Here is a tiny trained network, its code and every weight. The questions are about switching its units off for an input and a class, where a switched-off unit gives its printed mean instead of its output.

import numpy as np


def w(rows, s, z=0):
    codes = np.array(rows[::2]) - 128.0
    scale = np.full(codes.shape[1], s)
    scale[-1] = z or s
    return codes * scale


def f(y):
    return np.maximum(y, 0)


def log_softmax(a):
    a = a - a.max(-1, keepdims=True)
    return a - np.log(np.exp(a).sum(-1, keepdims=True))


def net(x, mask):
    res = np.array(x, float).reshape(1, 5) / 4 @ E
    y = f(res @ A[0][:, :-1].T + A[0][:, -1])
    res = res + np.where(mask, y, B[0][:, -1]) @ B[0][:, :-1]
    return log_softmax(res[-1] @ U[:, :-1].T + U[:, -1])


A, B = {}, {}
E = w([
[208,96,195],'x0',
[32,102,207],'x1',
[131,127,130],'x2',
[121,1,91],'x3',
[130,126,128],'x4',
],0.0079)
A[0] = w([
[195,102,198,240],'N0',
[213,82,196,109],'N1',
[71,127,188,81],'N2',
[117,83,103,141],'N3',
[64,103,202,90],'N4',
[71,133,181,86],'N5',
[127,217,165,57],'N6',
[76,131,55,225],'N7',
[195,156,49,2],'N8',
[149,37,130,109],'N9',
[142,254,157,89],'N10',
[116,32,77,49],'N11',
[192,97,197,235],'N12',
[108,15,74,114],'N13',
[101,136,162,98],'N14',
[40,96,220,86],'N15',
[196,105,200,202],'N16',
],0.0083,0.00091)
B[0] = w([
[58,213,62,219],'N0',
[82,176,94,224],'N1',
[178,68,71,206],'N2',
[150,145,194,172],'N3',
[186,46,17,224],'N4',
[174,86,92,202],'N5',
[186,96,241,204],'N6',
[31,219,149,202],'N7',
[193,21,5,210],'N8',
[106,148,209,208],'N9',
[179,97,225,233],'N10',
[143,125,247,212],'N11',
[64,201,72,218],'N12',
[136,135,255,232],'N13',
[173,93,109,168],'N14',
[177,46,6,254],'N15',
[38,198,79,215],'N16',
],0.0056,0.005)
U = w([
[236,42,35,67],'0',
[177,121,253,47],'1',
[1,206,80,149],'2',
[127,135,118,253],'3',
],0.0088,0.0017)

Each question gives the input, the list of numbers given to net, and the class t.
The units are the neurons (one row each of A and B). Each row of codes is followed by its name. A weight is (code - 128) times the scale printed after its matrix; where a second scale follows, it is the last column's (A, B and U).
mask holds one flag per neuron, in row order. A switched-off neuron (its flag False) gives its mean, the last column of its row in B, instead of its output. The means were averaged over made-up inputs and are rounded, as every weight is.
A unit's drop is (log p(t) with every unit on - log p(t) with that unit switched off) / (log p(t) with every unit on - log p(t) with every unit switched off).
The circuit of an input: a set's keep is (log p(t) with only the set's units on - log p(t) with every unit switched off) / (log p(t) with every unit on - log p(t) with every unit switched off). Starting from the 12 units with the biggest drops (on a tie, the unit counted first), units are removed one at a time, each time the one whose removal leaves the highest keep (on an exact tie, the one counted first), for as long as the keep stays at least 0.8.
units of the circuit, in order: the units of the circuit, biggest drop first
unit that matters most: the unit with the biggest drop
k most important neurons: the k neurons with the biggest drops, biggest first
drop of u: that unit's drop, to one decimal
input [4,1,-5,5,5], class 1: units of the circuit, in order : [N13 N9]
input [-5,7,-1,4,2], class 0: units of the circuit, in order : [N15 N4]
input [-2,1,-3,8,-7], class 1: 2 most important neurons : [N13 N11]
input [8,-5,-7,-7,-7], class 2: units of the circuit, in order : [N16 N0]
input [2,2,3,6,7], class 1: units of the circuit, in order : [N13 N11]
input [-4,-2,4,-4,-3], class 1: unit that matters most : N10
input [-2,1,0,-7,1], class 1: units of the circuit, in order : [N10 N6]
input [-2,-4,3,-5,-4], class 1: units of the circuit, in order : [N10 N6]
input [8,0,-8,8,-7], class 1: units of the circuit, in order : [N13 N9]
input [0,5,1,2,-6], class 0: 2 most important neurons : [N15 N4]
input [5,2,4,-4,4], class 2: drop of N0 : 0.3
input [7,-1,6,-4,8], class 2: drop of N16 : 0.2
input [-3,-6,7,8,5], class 1: drop of N11 : 0.2
input [6,4,3,-2,1], class 2: drop of N8 : 0.1
input [-1,6,-8,-8,7], class 1: units of the circuit, in order : [N6]
